Below is a small trained network, with its code and all its weights. Each question gives an input and a target symbol and asks what happens when units are switched off, that is, made to give their printed mean instead of their output.

import numpy as np


def w(rows, s, z=0):
    codes = np.array(rows[::2]) - 128.0
    scale = np.full(codes.shape[1], s)
    scale[-1] = z or s
    return codes * scale


def f(y):
    return np.maximum(y, 0)


def softmax(a):
    e = np.exp(a - a.max(-1, keepdims=True))
    return e / e.sum(-1, keepdims=True)


def log_softmax(a):
    a = a - a.max(-1, keepdims=True)
    return a - np.log(np.exp(a).sum(-1, keepdims=True))


def net(x, mask):
    ids = ['ΓΔΞΠαεζηθλμστω'.index(c) for c in x.split()]
    T = len(ids)
    res = E[ids] + P[:T]
    u = 0
    for l in range(3):
        q, k, v = (res @ M[l].T for M in (Q, K, V))
        z = softmax(np.where(np.tri(T) > 0, q @ k.T / 2**0.5, -1e9)) @ v
        res = res + np.where(mask[u], z, O[l][:, -1]) @ O[l][:, :-1]
        u += 1
        y = f(res @ A[l][:, :-1].T + A[l][:, -1])
        res = res + np.where(mask[u : u + 8], y, B[l][:, -1]) @ B[l][:, :-1]
        u += 8
    return log_softmax(res[-1] @ U[:, :-1].T + U[:, -1])


Q, K, V, O, A, B = {}, {}, {}, {}, {}, {}
E = w([
[152,46,157],'Γ',
[227,150,82],'Δ',
[125,72,131],'Ξ',
[97,82,80],'Π',
[160,94,151],'α',
[86,10,142],'ε',
[228,169,143],'ζ',
[22,240,208],'η',
[222,146,139],'θ',
[47,162,177],'λ',
[140,113,134],'μ',
[191,174,155],'σ',
[81,183,241],'τ',
[168,211,193],'ω',
],0.013)
P = w([
[167,67,141],'0',
[105,98,135],'1',
[111,130,120],'2',
[126,146,111],'3',
[151,149,108],'4',
[149,180,72],'5',
[156,207,55],'6',
[207,163,119],'7',
[205,184,102],'8',
[200,245,57],'9',
[213,255,81],'10',
[228,173,134],'11',
[237,154,136],'12',
],0.0037)
Q[0] = w([
[184,3,220],'L0H0',
[133,16,160],'L0H0',
],0.0073)
K[0] = w([
[101,55,74],'L0H0',
[1,26,91],'L0H0',
],0.0097)
V[0] = w([
[97,85,2],'L0H0',
[146,98,39],'L0H0',
],0.0085)
O[0] = w([
[122,145,19,188],'L0H0',
[4,254,155,255],'L0H0',
],0.006,0.00068)
A[0] = w([
[22,209,154,156],'L0N0',
[85,170,81,252],'L0N1',
[108,144,42,210],'L0N2',
[5,36,153,192],'L0N3',
[154,113,2,68],'L0N4',
[229,110,131,145],'L0N5',
[66,141,159,99],'L0N6',
[127,222,132,174],'L0N7',
],0.0094,0.0027)
B[0] = w([
[149,203,254,196],'L0N0',
[154,36,146,235],'L0N1',
[122,31,101,244],'L0N2',
[204,158,110,252],'L0N3',
[171,208,78,220],'L0N4',
[165,175,30,238],'L0N5',
[117,76,190,154],'L0N6',
[215,111,245,208],'L0N7',
],0.0055,0.0034)
Q[1] = w([
[65,190,135],'L1H0',
[252,2,184],'L1H0',
],0.0064)
K[1] = w([
[53,25,96],'L1H0',
[203,254,117],'L1H0',
],0.0093)
V[1] = w([
[17,2,171],'L1H0',
[85,170,207],'L1H0',
],0.0078)
O[1] = w([
[151,2,175,2],'L1H0',
[211,113,130,100],'L1H0',
],0.0086,0.007)
A[1] = w([
[156,145,17,169],'L1N0',
[123,169,184,82],'L1N1',
[136,145,73,181],'L1N2',
[186,211,255,116],'L1N3',
[20,120,85,131],'L1N4',
[39,72,84,88],'L1N5',
[163,77,103,139],'L1N6',
[58,70,145,4],'L1N7',
],0.0079,0.0028)
B[1] = w([
[67,132,245,254],'L1N0',
[127,122,111,165],'L1N1',
[89,112,139,206],'L1N2',
[122,111,87,243],'L1N3',
[128,177,101,160],'L1N4',
[118,153,106,150],'L1N5',
[156,83,111,146],'L1N6',
[64,95,47,130],'L1N7',
],0.011,0.0075)
Q[2] = w([
[174,158,127],'L2H0',
[218,93,2],'L2H0',
],0.0098)
K[2] = w([
[126,155,114],'L2H0',
[92,13,147],'L2H0',
],0.011)
V[2] = w([
[188,136,8],'L2H0',
[154,163,164],'L2H0',
],0.013)
O[2] = w([
[232,140,23,2],'L2H0',
[220,253,155,251],'L2H0',
],0.0083,0.004)
A[2] = w([
[148,173,116,98],'L2N0',
[95,78,90,131],'L2N1',
[105,255,227,131],'L2N2',
[180,63,19,76],'L2N3',
[140,138,31,94],'L2N4',
[82,74,140,159],'L2N5',
[122,122,31,254],'L2N6',
[108,98,159,159],'L2N7',
],0.01,0.0091)
B[2] = w([
[94,110,133,142],'L2N0',
[90,100,221,138],'L2N1',
[127,53,85,251],'L2N2',
[67,57,117,132],'L2N3',
[118,60,163,130],'L2N4',
[113,150,151,145],'L2N5',
[128,255,184,153],'L2N6',
[115,80,175,144],'L2N7',
],0.0082,0.024)
U = w([
[125,137,167,129],'Γ',
[57,89,82,2],'Δ',
[165,98,166,228],'Ξ',
[54,180,150,148],'Π',
[143,195,90,202],'α',
[127,88,154,36],'ε',
[149,73,54,69],'ζ',
[209,61,171,143],'η',
[60,50,7,100],'θ',
[187,73,180,95],'λ',
[120,136,110,101],'μ',
[107,113,1,169],'σ',
[187,66,170,91],'τ',
[186,229,104,92],'ω',
],0.0099,0.0087)

Each question gives the input, a string of symbols that net reads in full, and the target symbol t.
The units are the heads (2 rows each of Q, K, V and O) and the neurons (one row each of A and B). Each row of codes is followed by its name. A weight is (code - 128) times the scale printed after its matrix; where a second scale follows, it is the last column's (O, A, B and U).
mask holds one flag per unit, layer by layer, with each layer's heads first. A switched-off unit (its flag False) gives its mean, the last column of its rows in O or B, instead of its output. The means were averaged over made-up inputs and are rounded, as every weight is.
A unit's drop is (log p(t) with every unit on - log p(t) with that unit switched off) / (log p(t) with every unit on - log p(t) with every unit switched off).
unit that matters most: the unit with the biggest drop
top k neurons: the k neurons with the biggest drops, biggest first
top k neurons in layer l: the k neurons of layer l with the biggest drops, biggest first
drop when u is switched off: that unit's drop, to one decimal
input ω τ Π θ Ξ μ ω α, target α: unit that matters most	L2H0
input τ Ξ Π η α ε ζ Π Δ, target θ: top 3 neurons	(L2N2; L1N0; L0N5)
input Γ Ξ Ξ Π Π Π Π Π σ ε, target Π: top 2 neurons in layer 1	(L1N4; L1N5)
input Γ Ξ σ, target ω: top 2 neurons	(L1N0; L2N2)
input Ξ σ θ Δ α η Γ ω, target ω: top 4 neurons	(L1N3; L1N0; L0N7; L2N6)
input η θ Π Ξ Π λ Ξ Γ θ σ ω Π Π, target ω: top 2 neurons in layer 1	(L1N3; L1N0)
input α Ξ Ξ Ξ ζ Π θ Π μ Π ω ε, target α: top 2 neurons	(L0N7; L1N3)
input Π ω Π, target ω: top 2 neurons in layer 2	(L2N2; L2N6)
input λ Ξ Ξ Ξ Π σ Δ τ Ξ ω Γ, target α: top 3 neurons	(L0N7; L1N3; L1N2)
input ε Π ω ε, target α: top 4 neurons	(L1N0; L2N2; L0N5; L2N6)
input Π Ξ Π Π Γ, target Π: top 4 neurons	(L2N2; L2N6; L0N7; L0N4)
input Ξ μ Π Γ Π η α Γ ω, target ω: top 2 neurons	(L1N0; L2N2)
input Π Π Π Π Π σ Π, target Π: top 3 neurons	(L2N2; L0N2; L2N6)
input λ μ ω Π Π, target α: unit that matters most	L1N0
input Δ σ Ξ α μ σ ζ Γ σ ζ, target σ: top 3 neurons	(L2N2; L0N5; L1N0)
input Ξ Π Γ Δ Ξ Ξ α Π Π Π ω Ξ, target ω: top 3 neurons	(L0N7; L1N0; L1N3)
input Γ Π α Π Π Π, target Π: top 2 neurons	(L2N2; L2N6)
input μ Ξ Π Π Ξ Ξ, target Π: top 2 neurons	(L2N2; L2N6)
input ε Ξ η Ξ Π Ξ η σ ω Ξ, target α: top 2 neurons in layer 1	(L1N3; L1N0)
input Π σ Γ Π θ Ξ ω μ, target α: top 3 neurons	(L1N0; L0N7; L1N3)
input Γ Γ Π σ Π Γ Π ε σ θ Δ Ξ, target θ: top 3 neurons	(L1N0; L2N2; L0N5)
input Π Ξ Π Π Π ε, target Π: top 3 neurons in layer 0	(L0N4; L0N7; L0N3)
input Π Γ α Ξ α Ξ Δ Π Δ θ Π θ, target θ: unit that matters most	L2N2
input Π α Π Π Π Γ, target Π: top 4 neurons in layer 2	(L2N2; L2N6; L2N5; L2N1)
input Π Π Ξ μ Δ Δ, target θ: top 3 neurons in layer 0	(L0N4; L0N7; L0N5)
input μ μ σ ω σ, target ω: drop when L1N0 is switched off	0.9
input Γ Ξ Π Π ω μ, target ω: drop when L0N5 is switched off	0.2
input ω Π τ ω Π ω ω α Π ω Π α, target ω: top neuron in layer 2	(L2N6)
input Ξ λ ζ Ξ ε Π Δ α Ξ Ξ ζ, target σ: drop when L2N6 is switched off	0.1
